Small tables with named rows and columns. After each table, cells are looked up by row and column.

rataboz
         sav  vak  gapu  pezuz  nusisi
vulaki    85  112    87    185      76
nilisis   24   47   122     30     242
fupi     118  124   122    138     146
lebav     62   75     6     72     108
kigev     68  126    72     94     147
muvu     130  124   110    130     112
barag     98   90    39    176     125
nuvuge   140   69    99    143     143
fad      114  130   116    125     132
didubi   119  116   109    141      85
nak      113  108   142    167      20
vali      72   76    32     96     100

pezuz of barag: 176
pezuz of didubi: 141
sav of kigev: 68
vak of nuvuge: 69
sav of fad: 114
nusisi of lebav: 108
nusisi of fupi: 146
gapu of nuvuge: 99
nusisi of muvu: 112
gapu of barag: 39
nusisi of vali: 100
sav of fupi: 118
nusisi of didubi: 85
gapu of didubi: 109
pezuz of muvu: 130

buz:
	mutari	mil	zol
reda	195	117	91
lepinu	138	172	84
tun	141	135	130
mez	79	153	164
dosanis	92	170	107
nevum	136	210	40
lumu	233	29	233
diruf	40	225	49

nevum, mutari => 136
dosanis, zol => 107
dosanis, mutari => 92
reda, mil => 117
mez, zol => 164
dosanis, mil => 170
tun, mutari => 141
mez, mutari => 79

Table ril
,koz,bub
bam,486,955
netofu,905,752
zevozir,116,546

What is the koz of zevozir in ril? 116
What is the bub of netofu in ril? 752
What is the bub of zevozir in ril? 546
What is the bub of bam in ril? 955
What is the koz of bam in ril? 486
What is the koz of netofu in ril? 905
Which row has the largest koz? netofu

totulaz =
|  | puz | bis | busi | foroda |
|---|---|---|---|---|
| tos | 0.31 | 0.60 | 0.72 | 0.47 |
| tinaf | 0.26 | 0.34 | 0.77 | 0.44 |
| tok | 0.32 | 0.60 | 0.58 | 0.44 |
| vatid | 0.29 | 0.31 | 0.74 | 0.60 |
| sovised | 0.32 | 0.59 | 0.54 | 0.43 |
| tam | 0.26 | 0.30 | 0.73 | 0.56 |
| nonugef | 0.17 | 0.59 | 0.56 | 0.49 |
| nefepa | 0.36 | 0.59 | 0.70 | 0.48 |
| zote | 0.31 | 0.59 | 0.53 | 0.42 |
| diro | 0.64 | 0.45 | 0.51 | 0.60 |
| vut | 0.74 | 0.52 | 0.52 | 0.61 |

What is the busi of nonugef in totulaz? 0.56
What is the bis of sovised in totulaz? 0.59
What is the foroda of vut in totulaz? 0.61
What is the puz of nefepa in totulaz? 0.36
What is the busi of diro in totulaz? 0.51
What is the bis of tam in totulaz? 0.30
What is the bis of nonugef in totulaz? 0.59
What is the bis of vut in totulaz? 0.52
What is the puz of diro in totulaz? 0.64
What is the bis of vatid in totulaz? 0.31
What is the puz of tam in totulaz? 0.26
What is the bis of zote in totulaz? 0.59
What is the busi of tam in totulaz? 0.73
What is the busi of vatid in totulaz? 0.74
What is the foroda of nonugef in totulaz? 0.49
What is the puz of sovised in totulaz? 0.32
Row with the largest busi: tinaf

Table kov
         fuzenan  pogud  kab  sibo
bunese       106    198  127   144
siku         166     46   37   213
botafus      120    162  135   153
zigepi        86    234   91   174
demiz        125    158  144   120
tovisob      132    146  152   138
zuvo         179     49   96    88

bunese, fuzenan: 106
zigepi, fuzenan: 86
zuvo, fuzenan: 179
zigepi, pogud: 234
demiz, pogud: 158
siku, fuzenan: 166
botafus, kab: 135
botafus, fuzenan: 120
tovisob, kab: 152
tovisob, sibo: 138
zuvo, sibo: 88
demiz, fuzenan: 125
botafus, sibo: 153
tovisob, pogud: 146
siku, pogud: 46

fela:
fields: tud, povadu, biz, zik, fugataf, mov
zal: [26, 36, 59, 72, 24, 60]
vig: [71, 75, 49, 10, 61, 15]
pez: [51, 61, 50, 33, 52, 27]
miko: [56, 63, 41, 20, 61, 24]
magas: [50, 59, 41, 23, 62, 20]
gobol: [24, 43, 65, 77, 23, 57]
vosuma: [47, 43, 38, 36, 35, 35]

What is the tud of gobol in fela? 24
What is the biz of magas in fela? 41
What is the tud of miko in fela? 56
What is the fugataf of vosuma in fela? 35
What is the fugataf of miko in fela? 61
What is the zik of miko in fela? 20
What is the fugataf of zal in fela? 24
What is the fugataf of pez in fela? 52
What is the tud of vosuma in fela? 47
What is the zik of pez in fela? 33
What is the povadu of magas in fela? 59

bez:
|  | sovugo | bul | nakezu |
|---|---|---|---|
| tunusor | 3.3 | 2.8 | -1.0 |
| tapup | 4.1 | 3.1 | -4.5 |
| sebonun | 4.0 | 3.4 | -4.2 |
| nidaso | 4.2 | 2.8 | -4.6 |
| nunada | 4.2 | 3.9 | -1.2 |
| rede | 3.2 | 3.2 | -0.2 |
| danug | 3.9 | 1.7 | -4.2 |
| ton | 4.2 | 2.8 | -5.5 |
| zolunu | 4.4 | 4.5 | 7.2 |
| dul | 4.0 | 2.8 | -6.2 |
| robol | 3.1 | 3.1 | -0.8 |
| nur | 3.1 | 4.0 | 5.7 |

What is the bul of zolunu in bez?
4.5
What is the bul of danug in bez?
1.7
What is the nakezu of robol in bez?
-0.8
What is the nakezu of dul in bez?
-6.2
What is the bul of nidaso in bez?
2.8
What is the nakezu of sebonun in bez?
-4.2
What is the nakezu of ton in bez?
-5.5
What is the sovugo of ton in bez?
4.2
What is the sovugo of nunada in bez?
4.2
What is the bul of tapup in bez?
3.1
What is the nakezu of nur in bez?
5.7
What is the sovugo of robol in bez?
3.1
What is the nakezu of danug in bez?
-4.2
What is the sovugo of sebonun in bez?
4.0
What is the sovugo of zolunu in bez?
4.4
What is the bul of ton in bez?
2.8
What is the nakezu of tapup in bez?
-4.5
What is the bul of dul in bez?
2.8
What is the bul of nunada in bez?
3.9

fiv.csv
,fusa,mis,neni,vur,rif
zol,233,192,78,109,100
ruvef,98,102,128,108,107
rufa,136,129,116,100,108
rok,95,74,117,131,91
vek,187,206,146,13,159
ruzupez,201,17,140,223,49
legasis,126,119,122,111,109
veledif,125,76,117,149,95
tevutum,175,115,46,82,91
lof,31,37,143,129,92
kib,101,107,129,105,90
difup,98,92,111,166,158
raba,72,48,130,132,79

fusa of rok is 95
fusa of lof is 31
fusa of rufa is 136
vur of lof is 129
rif of tevutum is 91
fusa of difup is 98
neni of rok is 117
vur of zol is 109
vur of vek is 13
mis of difup is 92
rif of lof is 92
vur of legasis is 111
fusa of legasis is 126
neni of zol is 78
rif of rok is 91
Which row has the largest vur? ruzupez

Table gizagu
fields: gon, suza, zusa, bamu
momun: [-61.0, 42.5, -22.0, -2.6]
boduri: [44.4, 43.8, 11.2, 16.2]
mozib: [-35.1, 46.5, 56.3, 92.6]
pituzu: [96.2, 81.0, -27.7, 31.9]
rodo: [7.4, 16.3, -4.3, 7.1]
bal: [-11.1, 44.3, -26.6, 73.1]
duzo: [39.6, -32.0, -27.6, 80.0]
ret: [0.6, 87.0, 17.3, 14.5]
viz: [-36.9, -48.8, 17.6, -66.9]
betagen: [47.4, -89.7, 26.9, 5.5]
refi: [37.8, -54.3, 17.7, -9.8]
zosok: [46.8, 72.5, 7.4, 18.1]
patus: [-67.9, 96.6, -3.8, 40.8]

What is the gon of viz in gizagu? -36.9
What is the suza of betagen in gizagu? -89.7
What is the bamu of betagen in gizagu? 5.5
What is the suza of pituzu in gizagu? 81.0
What is the zusa of viz in gizagu? 17.6
What is the suza of duzo in gizagu? -32.0
Row with the largest gon: pituzu

peroka =
|  | reb | lur | vidafi | kat | duz |
|---|---|---|---|---|---|
| padipan | 103 | 156 | 204 | 62 | 154 |
| sifa | 144 | 154 | 214 | 73 | 163 |
| muni | 169 | 151 | 220 | 90 | 162 |
| roriref | 120 | 138 | 190 | 72 | 158 |
| pak | 144 | 131 | 190 | 103 | 176 |
| fatumod | 136 | 129 | 180 | 106 | 178 |
| rup | 138 | 128 | 179 | 111 | 181 |
| dud | 146 | 153 | 215 | 75 | 163 |
| zag | 142 | 139 | 165 | 107 | 166 |
| fimaro | 163 | 158 | 220 | 89 | 164 |
| logaz | 104 | 148 | 192 | 58 | 147 |
| medezog | 141 | 162 | 216 | 77 | 166 |

duz of medezog: 166
lur of fatumod: 129
duz of logaz: 147
reb of fimaro: 163
reb of roriref: 120
reb of medezog: 141
duz of roriref: 158
duz of rup: 181
duz of sifa: 163
vidafi of logaz: 192
lur of logaz: 148
duz of fatumod: 178
duz of padipan: 154
Which row has the largest reb? muni

buku =
	kamubiv	guk	mebabiv	bop	galufu	maf	gisitos	vutuno
poga	45.91	47.23	41.31	53.11	46.10	28.98	51.92	38.46
baven	22.35	33.72	44.83	38.65	30.69	32.35	59.02	44.01
safake	23.67	31.44	39.28	49.02	33.33	35.85	37.09	43.36
gep	22.08	45.12	29.32	37.28	41.62	38.10	86.04	35.45
vob	35.23	44.05	30.40	46.26	35.00	39.82	24.84	41.46
fon	40.80	41.60	42.38	22.36	32.79	44.01	72.40	29.43

galufu of vob is 35.00
gisitos of fon is 72.40
guk of gep is 45.12
bop of poga is 53.11
vutuno of baven is 44.01
vutuno of safake is 43.36
mebabiv of fon is 42.38
galufu of safake is 33.33
kamubiv of gep is 22.08
kamubiv of baven is 22.35
galufu of fon is 32.79
maf of safake is 35.85
guk of safake is 31.44
mebabiv of gep is 29.32
kamubiv of poga is 45.91
galufu of poga is 46.10
mebabiv of poga is 41.31
maf of gep is 38.10
guk of fon is 41.60

